Here is a tiny trained network, its code and every weight. The questions are about switching its units off for an input and a class, where a switched-off unit gives its printed mean instead of its output.

import numpy as np


def w(rows, s, z=0):
    codes = np.array(rows[::2]) - 128.0
    scale = np.full(codes.shape[1], s)
    scale[-1] = z or s
    return codes * scale


def f(y):
    return np.maximum(y, 0)


def log_softmax(a):
    a = a - a.max(-1, keepdims=True)
    return a - np.log(np.exp(a).sum(-1, keepdims=True))


def net(x, mask):
    res = np.array(x, float).reshape(1, 8) / 4 @ E
    y = f(res @ A[0][:, :-1].T + A[0][:, -1])
    res = res + np.where(mask, y, B[0][:, -1]) @ B[0][:, :-1]
    return log_softmax(res[-1] @ U[:, :-1].T + U[:, -1])


A, B = {}, {}
E = w([
[128,125,121,129,128,127,127],'x0',
[111,122,131,181,110,21,181],'x1',
[58,175,245,56,107,131,132],'x2',
[137,154,151,129,155,129,141],'x3',
[130,131,130,126,131,128,128],'x4',
[181,243,99,61,59,70,107],'x5',
[157,92,178,114,161,80,38],'x6',
[130,134,131,129,134,128,131],'x7',
],0.011)
A[0] = w([
[32,81,136,178,196,146,127,14],'n1',
[43,114,132,131,141,16,164,3],'n2',
[78,114,145,205,107,65,192,77],'n3',
[43,89,160,213,176,160,109,32],'n4',
[117,118,177,189,149,58,58,85],'n5',
[66,137,153,110,157,119,101,136],'n6',
[1,133,181,27,115,111,163,63],'n7',
[116,109,109,38,167,236,83,32],'n8',
[60,187,98,182,64,194,235,117],'n9',
],0.0087,0.0039)
B[0] = w([
[11,184,93,144,97,103,51,232],'n1',
[132,129,163,205,64,165,182,203],'n2',
[165,113,148,152,115,167,185,223],'n3',
[83,174,118,140,102,55,101,241],'n4',
[152,112,168,105,144,181,102,214],'n5',
[140,79,85,90,163,130,126,184],'n6',
[126,125,28,153,208,116,167,239],'n7',
[182,150,161,207,65,171,210,228],'n8',
[135,76,175,45,148,129,29,254],'n9',
],0.011,0.0082)
U = w([
[99,250,116,110,80,56,99,95],'0',
[157,88,53,146,211,114,152,155],'1',
[144,130,189,150,88,166,177,15],'2',
[139,115,140,116,147,118,120,254],'3',
[142,70,200,74,155,131,84,117],'4',
],0.012,0.0048)

Each question gives the input, the list of numbers given to net, and the class t.
The units are the neurons (one row each of A and B). Each row of codes is followed by its name. A weight is (code - 128) times the scale printed after its matrix; where a second scale follows, it is the last column's (A, B and U).
mask holds one flag per neuron, in row order. A switched-off neuron (its flag False) gives its mean, the last column of its row in B, instead of its output. The means were averaged over made-up inputs and are rounded, as every weight is.
A unit's drop is (log p(t) with every unit on - log p(t) with that unit switched off) / (log p(t) with every unit on - log p(t) with every unit switched off).
The circuit of an input: a set's keep is (log p(t) with only the set's units on - log p(t) with every unit switched off) / (log p(t) with every unit on - log p(t) with every unit switched off). Starting from all 9 units, units are removed one at a time, each time the one whose removal leaves the highest keep (on an exact tie, the one counted first), for as long as the keep stays at least 0.8.
circuit, biggest first: the units of the circuit, biggest drop first
most important unit: the unit with the biggest drop
top k neurons: the k neurons with the biggest drops, biggest first
drop when u is switched off: that unit's drop, to one decimal
input [-1,-1,-7,8,0,7,8,4], class 4: top 4 neurons : [n7; n1; n4; n5]
input [5,-5,5,-3,-5,-2,2,-1], class 1: circuit, biggest first : [n7; n9]
input [7,-7,-1,0,0,-7,-4,7], class 0: circuit, biggest first : [n1; n4]
input [2,5,1,1,-7,-2,-8,7], class 4: top 2 neurons : [n9; n8]
input [-2,-7,-4,-2,3,6,-7,-8], class 2: top 2 neurons : [n8; n1]
input [-2,8,-8,-4,-7,7,4,-4], class 1: top 4 neurons : [n1; n4; n8; n9]
input [-6,3,-2,7,0,4,-1,1], class 3: circuit, biggest first : [n1]
input [4,-4,-3,-8,-3,-1,0,8], class 2: top 2 neurons : [n7; n8]
input [7,5,2,-2,5,5,-6,-5], class 3: circuit, biggest first : [n9; n1]
input [1,3,-5,7,5,3,8,5], class 4: circuit, biggest first : [n7; n5]
input [6,-3,-5,-7,-8,-4,-4,1], class 3: top 2 neurons : [n7; n9]
input [-2,7,1,-8,-8,4,-1,5], class 2: circuit, biggest first : [n2; n1]
input [4,-8,-4,0,8,1,1,-2], class 2: top 2 neurons : [n8; n7]
input [-1,-7,0,5,6,3,6,-1], class 2: top 2 neurons : [n8; n9]
input [3,2,5,5,3,5,8,0], class 4: most important unit : n5
input [-3,-5,8,5,-1,5,3,3], class 1: circuit, biggest first : [n7; n6]
input [-5,-1,-4,8,-1,1,-7,-6], class 4: top 2 neurons : [n9; n7]
input [3,6,-3,-3,6,-3,0,5], class 2: top 3 neurons : [n7; n3; n2]
input [-2,2,-5,-3,-2,-5,2,-3], class 0: top 3 neurons : [n1; n4; n7]
input [3,4,-1,0,6,-4,1,2], class 0: top 3 neurons : [n1; n4; n8]
input [6,4,8,-8,7,-5,6,-8], class 1: top 2 neurons : [n7; n6]
input [5,3,4,4,0,3,8,-2], class 4: circuit, biggest first : [n5]
input [-3,3,7,-3,8,6,8,0], class 4: top 3 neurons : [n5; n1; n4]
input [3,1,8,-6,-8,0,8,6], class 1: drop when n9 is switched off : 0.2
input [-3,3,8,0,1,-2,4,1], class 1: drop when n7 is switched off : 0.7
input [1,0,3,-7,-2,-5,1,8], class 0: drop when n1 is switched off : 0.3
input [1,5,0,-5,-1,6,-8,7], class 4: drop when n1 is switched off : 0.1
input [-5,8,3,-3,-6,2,8,-5], class 2: most important unit : n2
